Below is a small trained network, with its code and all its weights. Each question gives an input and a class and asks what happens when units are switched off, that is, made to give their printed mean instead of their output.

import numpy as np


def w(rows, s, z=0):
    codes = np.array(rows[::2]) - 128.0
    scale = np.full(codes.shape[1], s)
    scale[-1] = z or s
    return codes * scale


def norm(h):
    return h / np.sqrt((h * h).mean(-1, keepdims=True) + 1e-5)


def f(y):
    return y / 2 * (1 + np.tanh(0.7978845608 * (y + 0.044715 * y**3)))


def log_softmax(a):
    a = a - a.max(-1, keepdims=True)
    return a - np.log(np.exp(a).sum(-1, keepdims=True))


def net(x, mask):
    res = np.array(x, float).reshape(1, 5) / 4 @ E
    u = 0
    for l in range(2):
        y = f(norm(res) @ A[l][:, :-1].T + A[l][:, -1])
        res = res + np.where(mask[u : u + 9], y, B[l][:, -1]) @ B[l][:, :-1]
        u += 9
    return log_softmax(norm(res)[-1] @ U[:, :-1].T + U[:, -1])


A, B = {}, {}
E = w([
[106,128,254,177,71,182],'x0',
[126,214,112,142,178,165],'x1',
[51,154,132,118,106,71],'x2',
[180,176,167,19,69,115],'x3',
[175,127,183,157,190,53],'x4',
],0.0083)
A[0] = w([
[185,181,157,48,88,116,18],'0.n1',
[166,142,195,136,197,63,11],'0.n2',
[43,144,138,76,118,59,37],'0.n3',
[235,71,121,92,162,210,75],'0.n4',
[89,127,102,87,109,204,5],'0.n5',
[149,4,124,94,80,69,22],'0.n6',
[81,166,141,125,148,110,80],'0.n7',
[123,156,144,145,137,155,203],'0.n8',
[147,241,109,118,183,151,40],'0.n9',
],0.013,0.0034)
B[0] = w([
[107,60,98,185,183,154,247],'0.n1',
[175,113,48,105,50,167,220],'0.n2',
[150,163,157,196,119,40,207],'0.n3',
[110,177,153,185,108,11,253],'0.n4',
[179,114,80,115,78,135,191],'0.n5',
[86,220,111,111,168,251,233],'0.n6',
[124,140,141,179,117,132,156],'0.n7',
[171,105,158,146,137,176,187],'0.n8',
[77,187,140,96,141,204,225],'0.n9',
],0.022,0.0048)
A[1] = w([
[146,52,89,129,134,74,96],'1.n1',
[94,142,77,121,119,103,3],'1.n2',
[108,151,47,4,221,42,92],'1.n3',
[100,91,127,118,98,82,19],'1.n4',
[110,122,44,108,19,118,64],'1.n5',
[189,106,49,87,77,134,36],'1.n6',
[159,71,181,142,145,148,162],'1.n7',
[149,104,223,72,92,152,54],'1.n8',
[104,37,92,195,192,152,116],'1.n9',
],0.012,0.0029)
B[1] = w([
[90,158,123,130,145,193,152],'1.n1',
[182,96,151,171,120,171,152],'1.n2',
[142,87,255,78,97,115,193],'1.n3',
[122,154,116,122,104,193,112],'1.n4',
[188,123,105,99,134,122,254],'1.n5',
[124,128,103,98,74,111,208],'1.n6',
[115,145,131,73,99,98,171],'1.n7',
[93,130,209,91,117,114,134],'1.n8',
[121,82,116,103,174,109,249],'1.n9',
],0.023,0.0045)
U = w([
[94,224,131,123,155,247,124],'0',
[216,119,43,98,75,134,156],'1',
[137,179,139,220,129,31,131],'2',
[99,37,97,108,227,116,153],'3',
[131,123,194,79,112,122,209],'4',
[93,146,74,95,125,97,1],'5',
],0.012,0.0058)

Each question gives the input, the list of numbers given to net, and the class t.
The units are the neurons (one row each of A and B). Each row of codes is followed by its name. A weight is (code - 128) times the scale printed after its matrix; where a second scale follows, it is the last column's (A, B and U).
mask holds one flag per neuron, layer by layer. A switched-off neuron (its flag False) gives its mean, the last column of its row in B, instead of its output. The means were averaged over made-up inputs and are rounded, as every weight is.
A unit's drop is (log p(t) with every unit on - log p(t) with that unit switched off) / (log p(t) with every unit on - log p(t) with every unit switched off).
The circuit of an input: a set's keep is (log p(t) with only the set's units on - log p(t) with every unit switched off) / (log p(t) with every unit on - log p(t) with every unit switched off). Starting from the 12 units with the biggest drops (on a tie, the unit counted first), units are removed one at a time, each time the one whose removal leaves the highest keep (on an exact tie, the one counted first), for as long as the keep stays at least 0.8.
circuit, biggest first: the units of the circuit, biggest drop first
unit that matters most: the unit with the biggest drop
k most important neurons: the k neurons with the biggest drops, biggest first
drop of u: that unit's drop, to one decimal
input [-7,-5,-4,-2,4], class 4: unit that matters most => 1.n3
input [-1,-7,4,-7,-1], class 0: 2 most important neurons => (0.n6 0.n1)
input [8,5,-8,6,6], class 2: 2 most important neurons => (0.n4 0.n6)
input [-6,-4,1,-4,6], class 1: 4 most important neurons => (0.n2 0.n1 0.n9 0.n4)
input [6,3,0,-5,5], class 4: 4 most important neurons => (0.n1 0.n8 0.n5 0.n6)
input [-8,-5,-5,-7,-1], class 4: circuit, biggest first => (1.n3 0.n1 0.n8)
input [8,7,-7,0,-6], class 4: circuit, biggest first => (0.n6 0.n1)
input [-8,7,4,-1,-3], class 4: 3 most important neurons => (1.n3 0.n6 0.n1)
input [-8,6,4,-4,4], class 4: 2 most important neurons => (1.n3 0.n6)
input [6,-7,1,-8,-5], class 3: 2 most important neurons => (1.n9 0.n9)
input [-4,3,-6,-6,8], class 1: 2 most important neurons => (0.n2 0.n1)
input [4,-4,-5,-5,5], class 1: 4 most important neurons => (0.n2 0.n1 0.n3 0.n9)
input [4,-3,-5,-7,-1], class 3: 2 most important neurons => (1.n9 0.n3)
input [2,0,-7,1,1], class 2: circuit, biggest first => (0.n4)
input [-6,-1,-5,8,-7], class 3: 3 most important neurons => (0.n1 0.n2 1.n9)
input [1,-6,-5,8,-5], class 3: drop of 1.n9 => 0.2
input [2,-6,-1,-6,8], class 1: drop of 0.n2 => 1.2
input [-3,1,-8,7,-2], class 2: drop of 0.n4 => 1.1
